Where the symbols take the elements:
z566: ro>z533, ge>z689
z865: ro>z198, ge>z491
z247: ro>z491, ge>z170
z259: ro>z751, ge>z796
z683: ro>z274, ge>z578
z323: ro>z260, ge>z259
z705: ro>z230, ge>z533
z540: ro>z706, ge>z320
z689: ro>z939, ge>z323
z54: ro>z809, ge>z220
z942: ro>z870, ge>z869
z438: ro>z320, ge>z201
z638: ro>z937, ge>z865
z464: ro>z991, ge>z869
z379: ro>z738, ge>z861
z409: ro>z323, ge>z274
z726: ro>z310, ge>z925
z174: ro>z565, ge>z21
z173: ro>z482, ge>z565
z414: ro>z66, ge>z845
z337: ro>z845, ge>z424
z198: ro>z207, ge>z320
z659: ro>z170, ge>z608
z134: ro>z608, ge>z540
z345: ro>z201, ge>z891
z783: ro>z751, ge>z540
z146: ro>z540, ge>z659
z312: ro>z409, ge>z806
z738: ro>z175, ge>z480
z522: ro>z146, ge>z146
z608: ro>z898, ge>z379
z647: ro>z420, ge>z925
z891: ro>z173, ge>z174
z714: ro>z351, ge>z612
z847: ro>z174, ge>z101
z181: ro>z305, ge>z35
z279: ro>z939, ge>z942
z898: ro>z911, ge>z738
z585: ro>z659, ge>z134
z747: ro>z796, ge>z320
z466: ro>z627, ge>z323
z101: ro>z714, ge>z305
z925: ro>z351, ge>z482
z230: ro>z733, ge>z869
z833: ro>z957, ge>z733
z796: ro>z338, ge>z522
z578: ro>z939, ge>z783
z870: ro>z414, ge>z337
z135: ro>z844, ge>z318
z806: ro>z424, ge>z563
z996: ro>z449, ge>z833
z937: ro>z35, ge>z318
z751: ro>z578, ge>z338
z366: ro>z806, ge>z466
z627: ro>z312, ge>z260
z287: ro>z181, ge>z937
z822: ro>z647, ge>z310
z960: ro>z612, ge>z865
z195: ro>z20, ge>z996
z305: ro>z822, ge>z135
z170: ro>z134, ge>z911
z35: ro>z135, ge>z991
z491: ro>z811, ge>z420
z175: ro>z980, ge>z714
z66: ro>z991, ge>z366
z612: ro>z450, ge>z450
z991: ro>z318, ge>z92
z449: ro>z991, ge>z957
z482: ro>z847, ge>z179
z351: ro>z891, ge>z847
z809: ro>z960, ge>z474
z260: ro>z683, ge>z751
z92: ro>z310, ge>z563
z706: ro>z146, ge>z585
z318: ro>z195, ge>z694
z844: ro>z351, ge>z195
z320: ro>z585, ge>z845
z336: ro>z522, ge>z738
z957: ro>z705, ge>z566
z980: ro>z861, ge>z438
z748: ro>z833, ge>z230
z939: ro>z689, ge>z870
z310: ro>z925, ge>z35
z21: ro>z287, ge>z638
z858: ro>z466, ge>z409
z869: ro>z337, ge>z683
z694: ro>z181, ge>z748
z949: ro>z942, ge>z748
z274: ro>z259, ge>z585
z861: ro>z480, ge>z898
z424: ro>z533, ge>z312
z450: ro>z809, ge>z207
z338: ro>z783, ge>z220
z533: ro>z279, ge>z949
z474: ro>z865, ge>z247
z20: ro>z92, ge>z449
z733: ro>z844, ge>z939
z480: ro>z891, ge>z960
z845: ro>z366, ge>z858
z911: ro>z345, ge>z175
z207: ro>z480, ge>z891
z201: ro>z134, ge>z898
z563: ro>z748, ge>z705
z179: ro>z638, ge>z181
z565: ro>z179, ge>z287
z420: ro>z101, ge>z351
z220: ro>z540, ge>z438
z811: ro>z822, ge>z726

The rows follow the links: the fewer symbols apart two elements are, the more alike their rows tend to be.

Each row, then its element:
[ -67 -195  102  -62 -159   -3 -864 -238 -510  133 -553   28  287  347 -193 -325 -132  -85 -119  -82 -581 -221  -55  351 -486  706  -52 -349 -720  599  591  138 -938 -338 -738 -235 -128   83  379  472  365 -114 -146 -119 -697  508  714 -481 -262   64 -120   22 -223 -354  164  251 -276  -63 -226  187   -3  327 -799  -25  342 -256 -118  207  -37]
element: z747
[-219   34   28 -222 -102 -214 -572  523  -63  472   63 -655  279 -429 -385  -47  353 -474 -381 -661  188 -255   24 -314  880 -170 -418  -13 -149  217 -276   17 -181  -38   49  408 -773 -444  203 -342 -101 -220 -444 -437 -674  187 -387  541  120  538  193  -91 -464  -51 -167 -273 -339  578  -29  699  394  122  592 -108 -517  116  -87 -805 -218]
element: z869
[-649 -589  -21 -324 -601 -222  798  167  223  398  397   82 -183 -119 -684 -499  172   -5 -211  221    9  350  -86 -426 -212 -408  -58   41 -218 -201 -101  154  -49  166  356  188 -370  442 -976   -3  373  152 -277 -212  518 -292 -184 -162 -384 -234 -555 -114 -404 -174 -592 -653  766 -365  331   30  289 -118  174 -187  814  120 -310  162  442]
element: z844
[-313 -193 -204 -292 -260   49 -560  702 -257   32 -306  -76  417 -314 -137  286   -9 -241   46 -490 -161 -884 -203  264  464 -194 -711 -355 -703  215 -211 -153 -516   49  217 -485 -436 -437  293 -257   -3   82 -142  200 -322  161   23  231  117 1051 -520 -243 -682 -415  200 -367 -201  -68  138  462  154   32  379 -131 -602 -458  419 -824  263]
element: z414
[-100  299 -900   80 -661  145 -385  289 -117  121 -493   26  454  669  690  427   74  330  -96  658 -251  -64 -254   -8  355  -68 -320  154 -324 -364  113 -210   54 -194  203  -38  -17  456 -464  907 -163  638 -271 -139 -329  252  115  622 -416   62  324  829  337  205 -358 -318  -52 -371   66 -471 -387  387  -68 -254  470 -626  600 -145  -99]
element: z450
[-363 -735  232  847 -124 -762   35 -423 -337   90  -89 -107  114  358    7 -382 -325   14  480  493 -225  319 -337  -33 -235 -149  124  304  457   19  -34  181 -302  -30 -625 -298  123 -663 -443 -436   64 1113  172  -85  158  308  -11 -366 -276 -243  424 -151   83 -206  267   52 1133  -30  362  -94   44 -251  681  190  254 -236  231    8 -195]
element: z847
[ 669  679  -41  163  284  646  144   82  254 -358 1009  238 -218 -352  280  -26  270  404 -319 -739  -68   47  -87 -149  -36 -407  725   68 -232  185  -81 -113  173  409  -63  -10  554  187  414   25 -532 -408  263  134  280 -878 -309  195  -51 -140  415 -273   45  481  727 -422 -321 -210  313 -274   28 -201  286 -394 -568  609  -60  165 -106]
element: z911
[-130  -28   92 -404 -313 -168  770  -52  622  590  549   -5 -632 -140 -563 -275 -463  -94  -95  141 -151  330  -77   94 -224 -183   18 -109  254 -829  194  345  321  180  203  479  -67  545 -626  228  178 -399  -42 -724    3 -431 -281  519  132 -876   93  309  140  361 -864 -369  358   36 -207  261  246  -22  -33  -12  517    6 -501  250  -17]
element: z833
[-208 -377 -126  882 -197 -735 -251 -660  -68 -148  -43 -132   26   79   -8 -409 -270   69  668  510 -229  440 -237  -46  112  -44  -16   42  475   56  -47  185   -2  -41 -603 -250  424 -528 -136 -337 -110  778  219  241   -3  732  136  -78 -244 -745  273  184  -85 -167  310 -127 1133  134  -30  -81  -14 -258  657  223  104 -249   34  338 -304]
element: z173
[ 102  141  320   11  171 -354  387 -236  353  550  391 -580 -647 -100 -298  -65 -426  -74  -94 -127   51  310 -106  -79  210 -110   26  196  617 -561   79  135  356   43 -180  802 -220   -6 -343  -53   60 -320 -104 -934 -399 -425 -514  574  358 -809  920  365  294  494 -432  113   43  471 -240  413  238 -127  378  263  140  134 -354  -46 -462]
element: z566
[-303 -582  663  356  270  -29  684   40 -458  142 -224  221  137  262  233  -41  283 -380 -158 -139  589   43  111   82 -450 -129  432  394  272  111 -156   93  -43 -204 -237 -220 -254 -566 -455 -648  333  847  -39 -136  674 -643 -189 -849   94  717  237 -508  109   76  195  526  346  -72  644 -204  -26  -67  399  164  215  243  421 -662  -12]
element: z647
[ 170  -53  -67 -232  429  -21 -125  360 -100 -543 -445  232   62 -115  412  700 -783  377  524  271 -278 -784 -201  141 -148  228 -110 -179  114   87 -251 -799  -27  106   29 -228  117 -643  309   61   65 -245  535  493 -128  -74  -17 -340  595  301 -660   91  270 -552   34  576 -691 -362  -35  -51  -69 -442 -290  480 -362 -736  394 -299  789]
element: z858
[-379 -724  193  880   -4 -635   28 -513 -300  -27 -104  -82   70  147  -91 -412 -188 -113  670  464   40  336 -173  -50 -135   -2   88  186  582   54  -99  213  -92 -141 -554 -303  191 -642 -286 -506  100  962  193    7  234  548   85 -355 -130 -225  304  -80   25 -251  289   46 1233  226  177  -85   15 -281  693  261   93 -114  171  106 -239]
element: z482
[ 590  472 -147  434   98  320   12   12  354 -362  960  103 -245 -197  258 -244  260  663 -133 -623 -280  199 -144 -255   28 -525  705   48 -126  316   50 -117  109  485 -324  -27  630   35  297   -4 -632 -138  285  139  155 -546 -329  228 -256 -436  500 -190  106  417  909 -498   63 -216  356 -278    0 -201  492 -363 -520  476   29  265 -110]
element: z345
[-272 -372 -426  526 -630  -97   94  290 -242  127   98  106  231  580  419  -97   90  363 -199  146 -331  -48 -585 -229  -65 -402  353  315 -274   54  -81 -333 -608  -53 -540 -215  -46 -226 -881  175  -73 1153  -58 -272   57 -385 -240 -125 -528   80  505  206  252  100  230 -365  530 -519  794 -304 -169  -47  570 -290  423 -349  520 -429   94]
element: z714
[ -60 -141  -66  633  -48 -576 -211 -652  117 -302 -154  -99   95  -98 -269 -300  -16 -194  745  696  216  592  259  -69  288  157 -442   21  624   76 -272  360  394 -110  202 -299  284  -87  230 -570  -77  505   67  585  245 1209  310  -56 -207 -490 -262   13 -229 -321  191  -92 1024  412 -356 -172 -154   36  283  378 -136   97 -129  574 -264]
element: z179
[ -93  199 -800   97 -754   67 -253  289  -50   88 -440  138  385  670  626  267   48  312 -180  643 -140  -11 -337   44  271 -209 -225  151 -328 -363   51 -280 -189 -139  157 -169   56  499 -601  711 -122  758 -281 -255 -346  153   27  602 -374   73  364  674  380  209 -338 -272   43 -459   86 -357 -433  342  -78 -366  523 -630  542 -218  -71]
element: z612

Each walk starts at a row. The symbols on each line, taken left to right, move it on to the next element.
Answer with the element's row; about right is enough.
[ -471  -226  -158  -748  -465   116   295   572   247   108    23   397   177  -347  -552   -67   153  -100   -97   -51    -4  -270   218    31    92  -267  -632  -344  -474   -34  -254   141   -51   281  1023  -309  -433   354  -225   -86    48  -275   -27   301   488   -90   135   -12   -69   529 -1241  -342  -780  -341  -503  -597   202  -285   136   138   136    29  -203  -235   125   -21  -121   -73   642]
ge ge ge ge ro -> [  -8   77  280   21   51 -254 -320  152  -27  491  273 -817  -87 -190 -302  -54   86 -436 -329 -495  197    0  -73 -284  810 -254  -99  151  245  -83 -105  169  -32 -112 -346  552 -544 -399   38 -252 -156 -132 -383 -652 -618  -18 -483  706   81  -16  954  155  -87  339 -177 -142  -97  678  -90  643  320  -67  793   58 -385  249 -190 -593 -640]
ro ge ro ro ge ro ro -> [  241   -88   208    -7   364  -193   195   268   139    35  -263    28  -495  -212    60   669 -1073    77   470    41  -175  -783  -473   559   -15   -19  -219  -193   418  -650  -109  -186    43   111  -105  -135    67  -725   123  -110    51  -180   412  -286  -377  -440  -270   437   782   210    41   349   224     6   -98   312  -322   -41  -180   404    86  -472   460   589  -490  -721   544  -621   255]
[ -20 -181 -106 -296   65   79 -142  585 -164 -283 -507  385  136 -202   96  564 -683  163  354   28 -320 -997 -254  435  -63  -19 -438 -322 -223 -110 -235 -423 -244  160  328 -543  -91 -558  254   -3   20 -118  377  360 -146 -227    6  -56  483  771 -786   47 -213 -565   42  126 -334 -437  -54  167   13 -297 -101  241 -443 -819  536 -557  767]
ro ro ro ro ge ro ge -> [-160 -159  -78 -159  -32  -29 -621  607 -145  231 -220 -277  137 -329  -90  304  -57 -331   14 -645  -75 -860 -252  276  646 -106 -547 -180 -401   48 -207 -150 -284  -77   59 -165 -519 -669  306 -249 -132  -85 -101  -79 -625   98 -125  442  278  856   -8  -99 -510 -235  130 -266 -225  155   66  623  233  -55  553  -65 -740 -394  354 -965   81]
ge ro ge ro ro ge ro -> [  -58  -167  -212  -198   -92   -34  -623   524  -280  -172  -552   191   236  -214    84   509  -388    -4   122  -194  -257 -1069  -261   381   234    11  -536  -391  -549   121  -120  -296  -459   -65    60  -601  -229  -522   344   -22    -7   -15   216   295  -331    12    85    41   381   997  -627  -130  -439  -539   204   -53  -379  -246   -20   336    26  -125   -61    91  -584  -702   457  -718   416]
[ 182  -15  -97 -117  498  -60   32  281 -120 -491 -260  172   70  -66  436  680 -732  356  553  454 -123 -541 -344   90 -222  258  -11   94  291  107 -222 -785   99   71  121  -88   34 -593  262   38   21 -329  604  502 -174  -88 -154 -455  567  154 -557  120  350 -596   44  640 -751 -321   -3  -70 -128 -411 -366  478 -291 -650  312  -97  777]
ge ro ge ro ro ro ge ge -> [   1   79   80 -142  428 -210 -384 -108 -554 -245 -218 -353  353  209  139  -36 -111  201  -12  270   -9  249   43 -611 -288  669  321  212  336  813  -22 -754 -273 -263 -436  542 -223 -164  283  206  378 -368   41  236 -607  549   87 -760   12 -476    2  -22  382 -450  -41  842 -875  193  -81   54  -12   49 -738  260  352  -21 -272  461  220]
ge ro ro ro ge ge ge ro -> [ 253  107  -28 -115  -90  367 -918  -14 -360  -85 -661  248  163  131   19   62 -129  -43 -183 -351 -516 -622  -23  769 -292  463 -251 -540 -974  315  641  175 -733 -218 -470 -429  159  185  677  453  135 -183    9  136 -478  246  706 -162  -22  513 -200  -58 -237 -233  349   45 -436  -51 -320  135 -140  404 -664 -222 -158 -295   81   91  -80]
[ 346  -31   50  -44  486 -148  272  204   93 -347 -331  135 -316  -56  425  635 -980  309  600  421 -130 -434 -286  237 -189  180   45  -80  559 -345 -152 -547  197  179  -26  -56  283 -581   96   77   -3 -224  618  195  -65 -264 -184 -121  722  -24 -176  201  564 -361  -97  685 -599 -391 -257   18  -87 -517 -172  614 -261 -750  357 -180  503]
ge ro ge ro ro ro ge ge -> [-159   71  -45 -125  -80  -45 -785 -175 -434  139 -232 -373  585  211  -33 -342  325   39 -307   61 -205  292   68 -504 -163  659  123  161 -266  936  295 -348 -663 -395 -454  499 -448  163  223  222  303 -178 -287  -44 -619  688  291 -562 -438 -166   43 -138   -6 -384  -36  404 -569  294 -107  110  177  335 -754 -114  396  152 -402  457 -100]
ge ro ge ro ge ge ge ro -> [ 577  241  448  -83  516  477 -312 -474  -83 -107 -264  416 -404   27   31   22 -305  -71   17 -416 -306 -185  190  737 -711  745  415 -414 -346   94  605  399 -185 -140 -528 -155  531  207  798  264  182 -687  231   96 -172  -64  595 -294  237  -45  -66  -73    4  192  342  483 -475   73 -455   -9  -79  106 -748  116 -266  143 -201  468 -258]
[-357  -97 -200 -729 -491   13  836  218  541  396  303  243 -478 -223 -676 -110 -321   90  -69  305 -175    5  -13  154 -376 -267 -239 -273 -255 -668  125  198  172  205  629   92 -171  750 -623  343  199 -514  -29 -364  355 -410  -52  145  -99 -477 -743  203 -320  -20 -944 -619  313 -329  -36  115   22   32 -355 -112  525  -27 -378  275  523]
ro ge ro ge ge ro ge ro -> [-404 -141 -147   71 -126 -395   29 -339  148 -218  -10   79  176 -370 -445 -464  280 -342  520  415  372  540  465 -235  393 -108 -556  -52  398  146 -437  408  378   56  768 -302   38  204  186 -548 -100  150  -67  727  624 1030  261 -129 -165  -57 -743 -279 -557 -402  -35 -328  829  414 -276  -83  -16   26  167  127 -141  373 -272  451  -25]
ro ge ge ge ge ro ro -> [ -69  -88  126 -321 -174 -137  828  -88  553  592  432 -148 -747  -56 -541  -45 -468  -67  -77  187 -149  326 -145  151 -283 -165  165  -22  309 -971  225  360  365  173   27  568 -135  477 -641  251  135 -501   46 -856  -16 -468 -257  570  112 -885  170  524  159  334 -725 -333  251  111 -337  239  123 -231  103  119  454  -36 -366  171  -46]
[  37  252 -320 -191 -248  333 -917  -27 -437  116 -378 -151  491  358  113 -310  456  -42 -548 -137 -286   35   99  -21   -1  567  -34  -91 -821  679  489  -35 -653 -428 -266   72 -239  486  364  592  110 -191 -438  -13 -512  657  574 -165 -471  138  107   12  -80  -88  -14   68 -576  104 -191  -11  -34  539 -886 -402  299  156 -261  313 -268]
ge ro ge ro ge ge ge ro -> [-101  141   26 -168  246 -174 -536  -79 -607  -96 -115 -582  553  113  136 -219  315   89 -293  149    9  439  181 -895  -13  557  153  320  126  966  -35 -618 -318 -265 -250  727 -525  -21  209   38  285 -270 -200  106 -532  670  -27 -638 -140 -349   89 -116  251 -435  -56  650 -739  326 -104   52  149  197 -560  165  379  103 -402  425   29]
ro ge ge ro ro ge -> [ 741  350  479  108  423  556   -3 -523  166 -140  112  410 -654  -92   -2   15 -135  -23    8 -648 -184  -44  274  875 -747  390  578 -340 -415 -124  564  515   52  -22 -454 -180  670  329  737  222    7 -712  167  -36   82 -413  485  -76  220 -100  152 -151  153  457  416  203 -351   85 -308 -108 -112  159 -515  -89 -394  436 -263  422 -240]
[ 248   72  371  -51  138  341 -661 -476 -319   88 -349  127   25  264  -81 -345   20 -253 -216 -434 -446  -87  136  669 -572  807  202 -451 -712  352  796  372 -654 -364 -689  -52   71  333  615  390  223 -469 -102 -135 -508  372  709 -241 -150   53    7 -116 -160  -53  197  236 -360  196 -297  159  -43  349 -815 -198  145   29 -324  477 -353]
ro ge ge ge ro ge ge -> [ 761  533  260   88  571  743  -28 -270  247 -303  343  285 -439 -206   88  -31  142   31 -173 -818   18  -41  289  485 -503  187  535 -354 -426  128  374  396  122  111 -264 -164  593  308  886  218 -226 -805  113  108   74 -463  266  -10  127 -134  216 -265  -10  438  536   -2 -550  -40 -102 -154  -14   16 -338 -132 -479  552 -133  426 -278]
ro ge ge ge ge ge -> [ 302  386 -825  387 -655  159 -353  334   93 -197  385   68  246  309  534  -15  175  785 -191   23 -549   -1 -515 -262  296 -587  190  155 -426  -79  -23 -387 -172  368 -244 -128  425  327 -232  579 -587  482   -4  104 -191 -214 -209  592 -594 -236  541  459  247  316  464 -722   92 -610  407 -407 -123   50  449 -602   68 -229  260  -18  -61]
